
[[  46    4    7  457 -118  259  441  149   14  257    0   94  -71  -24
   -56   37  226 -212  -88   56  -89   -4   -4  188  285 -264]
 [ 192  -70   55   93  168  119  -76  148  145 -108   92  -85   20    0
  -137  -49  -20  -20 -181  182   19   72  -87 -188   12  -53]
 [-192  -57 -166 -293  -33    3   -5  -15 -169  218 -153   16   87  -21
   175 -172   74   52   39  -44  116   21  -57  120  124   92]
 [ 137   29  244  513  139   70  559   74   66  125  219  -60 -243 -153
  -100  114  185  -76 -106   44   37  120  -33  111   86 -158]
 [ 102    5  188  235  297   87   44  168  362    4  -32  -52 -152   41
    34   37   56   12  -28  220   75   77  -79 -152   67   43]
 [  61  -82   59   -7   17  134  -24   60   57   85 -135  -97   42   18
    41    3  131  -47  -74  100   71  181 -101  -21   96  -16]
 [ -64   54   26   16  169    8   80  -32  -53 -123  124  -46 -256   84
   -40   34  -39  155   64 -120   49  -48  -49  -74 -163   74]
 [  96 -131  150  109  -89   67  271   14 -138  149   83 -185  107 -183
   -59   41  167 -139 -108  -60  179  346   -5  222  123 -119]
 [ -72  -10   87 -207  174  -77 -192   65  111  -98    5 -106  -80   93
    51  -52  -62  189   39   16  158   52 -105 -159 -139  187]
 [-131   25   15 -289 -234  102 -460   21  100 -109  -94 -124    7  343
   127 -211  -25   38  115   38  -23 -131 -109 -298  -56  231]
 [ -12  -68  199 -101   -6  -45 -129  206  105  -58    9 -119   35   68
   -91   59    1  119  -93    8  169  209 -130  -44 -112    7]
 [ 110  -92   26   71   -6  216  -71  112  160  113 -167  -64  103   38
    55  -65  136 -145  -98  209   12  129  -77  -70  216  -35]
 [ -57  -91  195 -119  -88  -55   78   88 -116   95  -53 -147   37  -40
   -46  132  146  110  -90 -108  207  337 -152  149  -84  -46]
 [   0   85  148  284 -126  136  171   28   66   -9  162  -76 -205  133
   -25  -30   82  -81   57  -14  -58  -91  -14  -72   30   -9]
 [ 158   42  118  408  -60  315  223  -59   -3  -75   62 -111 -244  128
  -100  137  167 -145  -11  -22 -120   28  -37  -78   26 -124]
 [ 199  -27   66  326 -115  317  118   47   66   19   39  -94  -32   67
   -83  -14  154 -232 -106  129 -111   38  -33  -81  171 -148]
 [-217   43  -53 -209  -86   71 -254   40   36  -67 -117  -11  -82  291
   100  -57  -47  110  166  -91   30 -107  -61 -112  -72  155]
 [ 194  -85 -293  -74  312  196  168 -341 -316   31   77 -118  -31 -221
    95 -246   73 -104  -75   75  -33  -10    0  -79  148   66]
 [ -95  -28 -112 -182  -57   57 -126   42  -70    3   17  -22   45   84
    26 -176  -45   29    8  -19   37  -73  -37  -62   23   70]
 [-152   68    7  -78   12   12 -189  200  142 -102    3   62 -137  261
   -37  -61  -85  177   34   17  -12 -187 -108 -190 -123   78]
 [ -69  -19    4 -112  101  -14 -211  231  210  -44   24   19   31  112
    -4 -144 -104   86  -28  118   89  -75  -66 -152    6   89]
 [  97    3  206  450  100   63  459  170   80   98  203  -20 -171 -108
  -146  117  118  -55 -114   19   64  112  -19  131   74 -183]
 [ -22   23   91   76   70   69  -75  168  212  -61   41  -16 -104  151
   -20  -44  -36   47   10   81   31  -61  -55 -147  -10   50]
 [ -38 -113   58 -186  248  -20   79  -47  -37  207 -274 -104   -2 -128
   197   74  188  105   -4   30  244  339 -139  127   63   94]
 [  97   24 -155  125   24  194  147 -123 -225 -126  246  -46 -140   26
  -125 -130  -28  -57  -54  -57 -129 -174    5 -115  -18  -57]
 [-160 -163  122 -482  220 -182 -289  252  113   96 -361  -59  151    2
    86  142   45  325  -79   32  370  427 -247   69 -124  105]
 [ 205  -30 -269  -44  309  199   16 -150 -197 -116   75  -16 -107  -52
   -78 -188   12   40 -193  157 -160 -149 -132 -268  -18  -11]
 [-160    4  -56 -207 -164   94 -266   53   29  -30 -101  -37    6  246
    88 -128  -21   35  108  -37   18  -90  -56 -114   -5  131]
 [-134   72  112  -39 -338   63  102 -206 -197   93   70 -191 -148  125
   158 -143  182  -48  148 -141  -18  -49  -62  -21    1  143]
 [  24   48  -71  129  -20  160   93  -42  -81  -86  197  -35 -149   94
   -61 -129  -23  -52   15  -30  -93 -184   17 -115    8    4]
 [ 218  -97 -371 -194  346  182  -44 -168 -209   11   -3  -14   62 -168
    33 -340   32  -23 -230  264 -111 -112 -125 -243  130   35]
 [  84  -74   70   36   93  136   59  -13   28   93 -123 -124  -16  -32
    70   29  165  -52  -47   81   86  213  -89    0  101    5]
 [ 121  -39   16  159   -8  190  -39  263  132  -12  -33   42   14  101
  -183   14   67  -19 -214  177  -84   13 -154 -130   48 -186]
 [ -80   -6   91    3  320   48   72  -31  174  136 -278  -54 -207   31
   254  106  150   98  146   54  167  163  -84   14   71  168]
 [  15   32   13   72  200  275 -314   94  429  -63 -313  -14 -149  315
   193   -5   46  -24  135  241  -45  -73  -77 -310  113  168]
 [-141   40  -36  -82  -78  112 -192   82   81  -62  -69   -1  -88  264
    46  -60  -37   57  113  -38   -2 -119  -44 -126  -29   94]
 [  -1  -25  121   37  188  -51  170   67   13   27   82  -76 -120  -66
   -28   37   42  113  -53  -10  142  126  -86   21  -57   16]
 [ -53   22  -48   49 -165  138   27   31  -55   -1   98  -21  -50  127
   -24 -123    9  -61   20  -47  -53 -131   -8  -44   51   -8]
 [  74 -121  -35 -175  151  -37   -3   62 -148  -37  118  -93  100 -135
  -120  -76  -32   92 -188   13  145  166  -94   -9  -62  -34]
 [  95 -181 -184 -361   84 -112  150 -127 -536   33  280 -149  212 -356
  -152 -229  -14   76 -291  -87  154  180  -87  100  -66  -62]
 [ -84  -63   69  -65  140 -173  358   26 -197  196  133  -53  -20 -254
    -1  -15   84  128  -90 -102  242  200  -66  247   -5  -15]
 [ -85    9  -40   -7 -385  144   66  -87 -239   34  151 -100   10  112
     0 -168   57 -132   62 -166  -44  -92   32   41   64   -6]
 [  65  -78   46   79  188  176  -58  120  178  -16 -165  -50  -23   73
     2  125   48  -17   -5   71  108  195  -41  -25   69  -22]
 [ 125   -7  144  -20  318   93 -311   81  358 -198  -67 -148 -136  166
    49  -24  -41   92    0  231   61   48 -129 -382  -79  198]
 [  61  -31   86  208 -126  258  282 -381 -129  153   50 -303  -83  -60
   284  -98  221 -360  254 -113   86  152  180  133  291  149]
 [ 151  -39 -186  -50  212  110  152 -234 -384 -172  240 -114 -128 -112
  -145  -75  -27   63 -123 -100  -31  -18  -45  -92 -137  -29]
 [ 133 -149   68   60 -169   64  281   82 -270  148  113 -119  173 -207
  -191   20  177  -90 -277  -39   94  311 -100  212   72 -255]
 [ -91   56 -110  -60  -28   56  123 -170 -336 -141  211  -63 -217   81
   -80  -41  -43  110   67 -262  -27 -132  -24  -24 -184   32]
 [ -78   63   64  110   55  137  194 -376  -53   28   98 -241 -265   36
   322 -112   82 -160  374 -170  112  -15  177   18  127  303]
 [-145   25  -13  -46  344   52 -239  170  322 -146 -149   58 -181  246
    81   86 -167  183  188   -3  142  -47    4 -136  -66  176]
 [  99 -130  131 -364  115   62 -598   67  287 -154 -201 -267  157  154
   129 -122  -27   45  -26  233  170  226 -148 -352  -31  260]
 [ 118  -75   36  132 -126  122   98  144   18  108  129  -63  137  -66
   -82 -163   80 -163 -185  140    8   53  -37   -3  184 -122]
 [ -41  -27 -197  -95  256  139 -158   36   49 -110  -55   43  -59  121
    19  -59 -128   69   62    0   36  -99   14 -122    9   76]
 [  51  -50  172  129  143   25   60  216  204   22   21  -55  -31   -5
   -67   69   34   36  -91   95  136  168  -75  -16   25  -45]
 [ -28  -92  143  -74  -56   19  -64  162   42   37  -77 -107   77   43
   -40   82   67   40  -62  -26  177  261  -98   64  -13  -26]
 [  36   65  -79  135   96  137  206 -169 -229 -160  233  -67 -281   52
  -101  -15  -13   37   37 -150  -77 -137    1  -84 -118   -6]
 [  91  -95   16 -270  105   39 -420  108  212  -81  -38 -152  163   68
    70 -267  -54   14  -99  274   81   37 -124 -323   47  184]
 [ 194 -134   -6  -38  120  212 -265  141  197  -46 -144 -104  151   56
   -20  -71   31  -91 -153  257   32  152  -98 -207  122  -10]
 [ -58  -47   26  -64  -35  -90  154  131 -138   68  194  -30   46 -100
  -107  -98   -6   73 -126  -63  120   58  -56   98  -30  -58]
 [  87  -74   65    3  160  112  108  -81  -68   45  -96 -143  -73  -60
    40   79  158   12  -49   16  103  246 -101   16   15   16]
 [ -39  -55   44 -217  124 -193  190  -30 -312   23  195 -113  -53 -187
   -94  -41   31  236 -152 -124  178  162 -161   75 -197   11]
 [-162    2   67 -157   92 -138   31   64  -69  -49  111  -53 -114   31
   -26   13  -70  221   46 -160  187   52  -66   42 -178   91]
 [  92   10 -178   49 -156  194   87 -113 -366 -203  329  -73  -78   64
  -247 -131  -58  -51 -113 -152 -160 -181  -10 -111 -111 -120]
 [ 138  -50   99  245  -95  209  205   23  -27   89   35 -112  -24  -22
   -58   20  183 -161  -98   45  -11  144  -43   33  135 -134]
 [-159  108   92  216 -155   59  268  -29  -50   41  188  -32 -251  125
    40  -37   46  -24  172 -185    0 -140   54   71    7   42]
 [-119   44   89  127  -46   -5  165  147   37   36  143   13 -135   75
   -52  -14   -1   54   24  -80   58  -63  -24   44  -18  -19]
 [   5   51  243  203  215   27  122   57  186  -87   60 -105 -297   94
   -12  164   43  111   69  -18  108  100  -73  -75 -118   69]
 [-139   11  -78 -126 -232   76    7  -39 -285  -69   96  -47  -56  146
   -82  -25  -14   62   44 -250   -2  -53  -35   42 -120  -26]
 [ -10 -118   88   -2   84   -2  250   91  -97  209 -114  -53   39 -157
   -11  140  178   47 -112  -50  210  348 -104  252   58 -114]
 [  82 -106 -102  175  313  285  -96  307  415  154 -374  143   95   62
    81   38   60 -116  -71  322   47   95  -26  -30  338  -86]
 [ -54  -11   42  -79  -39  -94  130   39 -247 -116  306  -83  -75  -26
  -207  -11  -77  156  -82 -211   98   28  -56   45 -215  -52]
 [-119    9  217  -49  213  -81  158  -43   71  155 -163 -116 -224  -21
   211  115  191  171  109  -17  215  229 -147   69  -40  177]]

[-174  179  -38 -103  -36 -116 -207  104  460   45  364  -21  -68 -188
  -30 -266 -195   14  -79  229  199  -91  -70  153  157  240  280  251
 -168  -98] : 17
[-105  142 -170  278  -61 -196  159 -158   -1   46  209  -49 -311  -89
 -105 -272   52  250  226 -166  -13  -13  180  126  138 -275  108 -190
   12  355] : 53
[   8  557  -84   57   42  110  119   55  -63 -145  -73  286 -181  -56
  110 -115  -92   70   56  407 -135 -322  218  242  252   55   54  -75
  -66  136] : 51
[ 212  -71  -65  209  116   80  135 -367  -72  139   17 -345  -53   60
 -217  281  251  156   94  250  -21  163  -98  101 -117 -135 -130 -264
    6  408] : 32
[ -22 -407 -220 -217  159  104 -271 -255  125 -180   79  -36  392 -160
 -111  344 -132 -182 -417  -98  187  166 -235 -128 -120 -116  -26  132
  131   95] : 48
[ -65  374 -290  -24  126  210 -118  -68   38 -283  -51  312  -31 -198
   14    1 -238  -64 -153  156   10 -231  166   79  141 -110   23   20
  100   70] : 20
[ 238   48 -105  -66  239  348  -58 -283  -42 -177 -206    8  327  -15
  -52  470  -62  -98 -234  332   13   11  -88  -40 -129   -8 -223 -101
   91   -6] : 37
[ -94 -144 -158  171   81  -31   31 -345  139  -43  135 -220  235  -33
 -108  -13 -191  176    2 -271  124   69   19  -43 -194 -283 -119 -110
  112 -149] : 6
[ 182  -80 -333  -80  193  133 -169 -383  123  -58  261 -252  406  -59
   67  225 -280  129 -124  350  -24  105 -158  -85 -153   83   72   29
 -107 -326] : 45
[ 211  535  316  107   65   70  322   15   -3 -192 -280  396   32  -26
  209    7  -10   16   71  367 -116  -88  221  -53  199  131  -25 -223
  -45 -192] : 41
[ 125  513   47  112 -170 -252  382  112 -158   43  131  235 -124   30
  220 -372  -34  293  289   56 -243 -186  280  103  375  211  160 -210
 -199  -22] : 7
[ -88 -179 -121   82   84 -169  241 -267 -183 -243   84  124  174  -47
  313  -36 -133  206   19   47 -203   33   87    7   79 -304  174 -128
  -74   53] : 66
[-117  286 -164  171   43  -79  153 -107  -21 -124  135  117 -214  -96
  174 -232 -106  227  156  305 -154 -166  191  212  194 -158  216  -88
 -121  153] : 1
[ -36  282  265  361   14 -240  299 -174  295  -74   83   91 -138 -139
  110 -318  -36  220  266   24   45  166  244 -153   95 -181  173 -218
  -59 -260] : 47
[ -89  694 -143  226  -66  -48  122   41  126 -105   89  288 -280 -162
   12 -450 -222  176  207  -70  -14 -271  388   86  261  -52   83 -122
   24 -116] : 58
[ 230   18 -124  186  251  297   20 -511  101  -21  -44 -394  370   80
 -124  353 -145  162    1  290   50   89  -76  -40 -366 -108 -300 -201
   59 -309] : 62
[ 174  188 -546  -48   27  169 -220 -241   28   88  283 -258  251  -23
 -234   51 -298  159  -52 -129   46 -121  -13   19  -96  118 -151  -31
   56 -157] : 38
[-214  301  172  202  100    8  220  -67  165 -259 -126  227   -3  -65
  216 -194 -205  109   62  261   -1 -211  213  153   62 -188   23  -61
  -18 -192] : 29
[  75  275   47   41  -49 -140  211   35  -56   29  103  126 -183  -27
  126 -131   89  140  123  334 -151  -84   84  179  284  140  192 -103
 -192  248] : 57
[ 291 -115 -112  -83   -7   30   33 -176 -124  179   92 -242  250   99
 -171  268   95   82  -75   -9  -11   83 -169   15  -40  194 -153 -130
  -20  191] : 5
[ 134  -50  -60 -172 -263 -268   25  103   30  316  342 -187  298   91
 -203 -146  -55  121  -26 -546  109  -19 -103    4  106  400  -90   -6
  -37  -36] : 23
[ 248  511 -690  -91  -21  231 -418 -141  214  169  448 -262  178 -108
 -342  -93 -432  149  -38 -120  123 -184   27  -29  -27  361  -99   53
   31 -372] : 39
[ 175  395  181  123 -245 -431  385  147  -50  171  249  201 -257  -32
  132 -412  158  266  320  -58 -168   53  213  -28  452  253  299 -219
 -229  116] : 68
[ 333  529    5  -61 -311 -415  291  247 -172  116  288  423 -122  -89
  189 -413   46  197  221 -240 -248   25  262 -193  610  458  342 -194
 -213   12] : 25
[ -11  467    2  276 -154 -252  416  -10 -128   -7   85  184 -128   22
  133 -449 -106  355  348 -244 -173 -195  380   81  251  -74   30 -282
  -49  -72] : 10
[ 255   78 -695 -257   87  250 -403 -236  -41  -51  267  -71  314 -150
 -209  256 -286  -37 -283  -91   31  -28 -102 -119   -1  151  -49   60
   94   -9] : 40
[ 260  -20 -417 -165  -14   59 -120 -166 -177   92  210 -132  232   -1
 -165  193  -62   68 -130 -123  -49    1 -105  -17   43  172  -68  -61
   18  195] : 50
[ 227  155 -478   91  165  247  -64 -449  -77 -107   79 -168  389   -6
  -67  178 -347  192  -22  -64  -54  -31   81 -127 -196 -121 -223 -184
  120 -344] : 70
[-221  146  236  247   54 -165  323 -140  192 -201    1   97  145  -11
  307 -295 -261  252  157  132  -34 -109  202   78    0 -203   70  -93
  -91 -422] : 55
[ 164  294  326    7   39  -22  277   10    6 -219 -229  411  164  -50
  217   44  -18  -45  -41  155  -58   17  147 -152  193  102    8 -161
  -21 -184] : 16
[ 305  157 -653 -177   90  195 -277 -289  -69  -72  294  -65  383 -110
  -50  168 -369   96 -166   -7  -83  -15  -25 -167   -3  167   12   -5
   10 -257] : 60
[ 153  424  153  270 -188 -332  442   16  -93  121  119  155 -248    7
   59 -369  137  299  370 -163 -161   16  292  -15  321   52  122 -339
 -109  108] : 54
[ 156 -237 -300   15  311  347 -227 -524  134  -66   38 -402  365  -28
 -196  508 -124   10 -222  327  127  156 -244  -27 -373 -155 -201  -38
   94  -45] : 24
